In the rows, zero is written as 128.
Two labels a row
[142 121 105  80 104 128  50 128 150 130 130 114 138 136 114  87 119 141] | J J162
[116 126 125 162 105 124  65 114 166 148 136 143 142 116 139 124 128 146] | A J510
[111  98  94 158  97 108  20 116 145 151 141 141 137  97 145 126 101 150] | A J162
[130 114 106 145 126 113  68 128 150 122 130 129 143 114 101 115 122 149] | X J162
[137 108 117 138  99 121  46 111 155 141  61 146 133 103 125 142 129 141] | A J162
[135 101 112 114  96 124  50 113 135 118 128 128 148 111 141 144 136 125] | A J162
[134 102 113 137 108 122  27  96 132 148 127 135 158 111 128 125  95 166] | X J510
[117 134 110 151 119 133  70 116 142 119 130 117 136 107  96  98 104 141] | J J162
[130  98 118 136 117 132  53 112 144 144 126 127 151 118 112 111 125 151] | X J162
[149 110 125 111 107 130  61 127 123 137 127 148 132 121  66 116 128 125] | A J162
[141  99 109 135  77 122  52 126 172 155 126 121 145  92 131 129 147 136] | A J162
[142 102  87  96  86 115   4 112 163 177 133 141 148  81 115 117 129 153] | A J162
[116 117 122 109  90 117  88 115 146 143 124 146 138  99 126 127 130 132] | A J162
[140 101 115 110 128 125  73  98 128 129 132 127 137 108  99 130 131 131] | J J162
[134 104 113 151 107 119  36 117 164 127 129 127 138 127 120 114 119 149] | X J162
[148  96 102  93  94  79  47 126 173 144 137 137 130 105 134 129 133 150] | A J784
[136 127  90 177 114 128  64 121 176 125 137 161 147 125 109 114 121 172] | J J510
[138 117 147 166  93 119  38 117 150 142 130 127 140  84  80  98 128 150] | X J359
[125  98 123 142 122 127  73 110 140 127 139 124 140 122 101 131 128 134] | X J162
[135 130 138 114 119 135  66 123 146 146 122 137 130 117 114 111 125 163] | J J784
[144 127 101 105  99  92  65 111 142 152 137 134 137  97 129 117 126 124] | A J162
[111 106 125 161  94 119  59 130 155 149 114 145 149 109 121 121 136 160] | A J359
[132 106 100 153  94 141  26 129  65 141 123  97 142 122 118 117 126 176] | J J359
[117  99 110 100  97 113  59 116 164 151 127 151 139 103 136 128 122 152] | A J784
[120 110 116  81 110 123  93 124 138 151 120 147 136  93 111 124 116 141] | N J784
[141 115 121 154  94 111  28 112 155 138 140 138 136 112 117 120 129 160] | X J510
[126 103 108 149 122 128  75 103 145 140 127 128 149 111 119 128 109 148] | X J162
[127 102 101 135 101 114  50 105 151 135 128 143 143  88 136 128 127 125] | A J162
[114 105 111 150 101 115  24 126 149 140 119  99 144  97 130 129 138 139] | A J162
[136 104 108 129 108  61  62  73 162 143 122 140 149  96 127 122 115 147] | N J162
[133 117 110 112  89 110  56 108 141 139 132 124 146  91 120 126 130 137] | A J162
[137 126 113 136 124 123  53  88 135 133 134 123 133 120 120 110 128 132] | J J162
[119  86 132 123 102 132  50 112 132 143 129 136 150  89 123 118 127 154] | N J162
[124 123 131 149  96 121 113 117 171 121 132 142 140 101 112 132 131 147] | N J359
[101  96 120 151  97 130  35 107 147 125 130 134 150  67 124 130 132 133] | A J162
[142 111 110 149 115 123  55 104 143 139 137 126 142  98 106 113 125 149] | X J162
[104 118 114 122 140 121  70 112 151 134 118 131 136  99 145 110 144 143] | X J784

Two labels a row
[158 118 169 136 127 122 113 121 125 151 148 147 119 119  90 129 134 165] | J579 j577
[156 134 120 136 141 126 120 127 147 144 142 139 127 124 106 119 125 153] | J579 j577
[148 122 197 153 114 149 127 109 119  83 144 158 102 144  91 125 155 137] | J579 j476
[153 154 130 149 128 143 125 103 111 117 143 171 111 126  87 132 157 116] | J579 j476
[161 111 125 148 135 133  28 122 109  85 126 193 110 136  78 130 168 132] | J579 j447
[151 137 145 147 126 148 140 109 105 109 128 190 103 157 105 139 157 135] | J579 j447
[140 135 133 144 145 139 128 115 122 124 117 173 116 129 126 141 138 127] | J579 j447
[157 141 150 145 145 141 120 110 117 123 147 168 103 118  80 127 145 141] | J579 j476
[144 123 112 173 116 174 118 130 119  82 144 129  99 126 111 125 153 216] | j496 j577
[142 149 140 140 125 134 119  99 110 134 137 149  87 132 107 127 118 131] | J579 j476
[156 133 117 152 136 131  83 116 125 129 150 152 115 130 115 144 129 166] | J579 j577
[150 122 132 124 145 122 131 113 125  87 114 173 128 132  96 127 158 115] | J579 j447
[108 153 139 147 131 136 125 109 106 104 138 110 107 124 113 129 124 134] | j496 j476
[145 143 137 151  67 158 119 110 127  82 148 160  99 120  94 127 153 146] | J579 j476
[156 147 148 139 137 139 124 122 114  85 142 161 104 113  86 128 139 143] | J579 j476
[156 113 130 159 121 131 114 115 130 128 149 158 119 132 108 103 131 195] | j496 j577
[141 115 128 150 126 132 119 126 134 141 139 124 133 121 126 137 135 182] | j496 j577
[154 127 122 152 129 140 102 124 115 110 152 139 121 128  94 136 140 184] | J579 j577
[143 120 133 155 158 134 131  99 113 118 124 168 102 139  97 117 145 131] | J579 j447
[171 130 140 152 142 129 117 121 126 123 141 145 111 118 117 139 133 183] | J579 j577
[149 123 124 139 156 139 115 135 124 133 160 134 126 117 109 136 134 167] | J579 j577
[157 137 128 161 141 135 106 116 128 154 152 174  20 114  99 133 148 174] | J579 j577
[167 146 118 154 110 130 110 117 115  93 150 137 130 131  84 118 155 200] | j778 j577
[152 114 126 160 154 143 137 114 111 111 118 147 120 138 120 132 145 138] | j496 j447
[164 155 152 165 131 167 128  99 106  92 152 175  95 117  83 136 156 150] | J579 j476
[153 134 113 142 155 123 125 134 117 150 144 121 131 116 128 127 116 157] | j496 j577
[142 147 147 150 136 159 126  96 111 129 137 164  97 129 103 135 136 126] | j778 j476
[154 121 126 138 130 141 127 114 119  63 134 165 111 138  95 119 154 164] | J579 j447
[165 127 130 146 139 119 121 122 113 114 151 134 128 118 141 133 131 181] | j778 j577
[144 151 140 151 129 165 124 102 100  74 139 156  93 134  96 137 121 150] | J579 j476
[134 160 158 158 126 156 131 107 106 102 152 169 108 128  81 126 145 134] | J579 j476
[156 130 144 149 130 158 120 116 118  71 137 168 109 125 111 110 159 144] | J579 j447
[155 141 149 153 123 147 125 110 106  86 123 164  97 128  79 127 139 160] | J579 j476
[175 135 134 152 100 157 113 111 113 120 143 134 114 111 110 131 151 176] | J579 j577
[134 136 134 167 110 167 134 107  99  46 139 158  80 135  85 118 144 172] | j496 j476
[156 135 141 142 126 128 119 112 119 116 146 155 108 124  92 129 138 146] | J579 j476
[141 137 139 141 123 147 125 110 111 128 139 140 111 112  92 123 134 129] | J579 j476
[143 136 158 141 157 134 141 111 128 118 141 157 121 120 103 124 130 123] | J579 j476
